Below is a small trained network, with its code and all its weights. Each question gives an input and a class and asks what happens when units are switched off, that is, made to give their printed mean instead of their output.

import numpy as np


def w(rows, s, z=0):
    codes = np.array(rows[::2]) - 128.0
    scale = np.full(codes.shape[1], s)
    scale[-1] = z or s
    return codes * scale


def f(y):
    return y / 2 * (1 + np.tanh(0.7978845608 * (y + 0.044715 * y**3)))


def log_softmax(a):
    a = a - a.max(-1, keepdims=True)
    return a - np.log(np.exp(a).sum(-1, keepdims=True))


def net(x, mask):
    res = np.array(x, float).reshape(1, 3) / 4 @ E
    y = f(res @ A[0][:, :-1].T + A[0][:, -1])
    res = res + np.where(mask, y, B[0][:, -1]) @ B[0][:, :-1]
    return log_softmax(res[-1] @ U[:, :-1].T + U[:, -1])


A, B = {}, {}
E = w([
[60,124,123,172,250,158,104,92,237],'x0',
[219,103,255,105,191,47,197,231,179],'x1',
[171,182,169,98,73,163,205,22,242],'x2',
],0.0087)
A[0] = w([
[93,131,150,157,250,115,127,135,205,50],'N1',
[115,111,131,134,199,75,130,214,79,96],'N2',
[198,121,191,116,180,87,162,206,165,32],'N3',
[131,116,101,143,151,110,111,150,108,2],'N4',
[174,134,165,114,93,89,189,113,224,118],'N5',
[182,134,168,129,51,94,154,176,80,57],'N6',
],0.014,0.0063)
B[0] = w([
[190,71,100,47,110,62,190,176,128,234],'N1',
[180,195,207,161,141,217,82,106,142,243],'N2',
[6,133,52,172,89,105,120,71,103,252],'N3',
[145,80,105,83,63,248,162,5,136,144],'N4',
[164,159,186,158,155,210,72,131,113,243],'N5',
[172,57,83,49,156,73,181,169,166,245],'N6',
],0.014,0.013)
U = w([
[173,88,99,50,137,109,181,192,127,71],'0',
[12,141,83,182,84,115,154,88,102,103],'1',
[169,151,198,148,157,222,115,144,120,39],'2',
[132,169,164,161,177,105,106,228,111,254],'3',
],0.011,0.0086)

Each question gives the input, the list of numbers given to net, and the class t.
The units are the neurons (one row each of A and B). Each row of codes is followed by its name. A weight is (code - 128) times the scale printed after its matrix; where a second scale follows, it is the last column's (A, B and U).
mask holds one flag per neuron, in row order. A switched-off neuron (its flag False) gives its mean, the last column of its row in B, instead of its output. The means were averaged over made-up inputs and are rounded, as every weight is.
A unit's drop is (log p(t) with every unit on - log p(t) with that unit switched off) / (log p(t) with every unit on - log p(t) with every unit switched off).
The circuit of an input: a set's keep is (log p(t) with only the set's units on - log p(t) with every unit switched off) / (log p(t) with every unit on - log p(t) with every unit switched off). Starting from all 6 units, units are removed one at a time, each time the one whose removal leaves the highest keep (on an exact tie, the one counted first), for as long as the keep stays at least 0.8.
circuit, biggest first: the units of the circuit, biggest drop first
most important unit: the unit with the biggest drop
top k neurons: the k neurons with the biggest drops, biggest first
drop of u: that unit's drop, to one decimal
input [-5,2,6], class 2: circuit, biggest first	(N5)
input [5,-3,-1], class 0: top 3 neurons	(N3; N2; N1)
input [1,1,2], class 3: circuit, biggest first	(N2; N3; N4; N6)
input [8,-8,6], class 0: top 2 neurons	(N3; N1)
input [7,-5,-7], class 0: top 2 neurons	(N1; N5)
input [-2,5,3], class 1: top 2 neurons	(N3; N2)
input [4,-5,-6], class 2: top 3 neurons	(N3; N6; N4)
input [6,-5,4], class 0: top 3 neurons	(N3; N1; N2)
input [-4,-7,8], class 2: top 3 neurons	(N3; N6; N1)
input [-5,6,2], class 1: top 2 neurons	(N3; N1)
input [0,1,1], class 3: top 3 neurons	(N3; N2; N6)
input [-3,-4,-2], class 1: top 2 neurons	(N6; N1)
input [-3,7,7], class 1: top 2 neurons	(N3; N2)
input [-3,3,0], class 3: most important unit	N1
input [5,-3,4], class 0: circuit, biggest first	(N3; N2)
input [-1,4,-2], class 1: top 2 neurons	(N3; N5)
input [5,-5,1], class 0: top 3 neurons	(N3; N2; N5)
input [5,8,1], class 1: top 2 neurons	(N3; N6)
input [-4,7,-1], class 1: drop of N3	2.0
input [0,-4,-6], class 2: drop of N3	2.1
input [-5,7,2], class 1: drop of N1	0.2
input [0,3,-6], class 2: most important unit	N2
input [8,0,-4], class 0: drop of N6	0.0
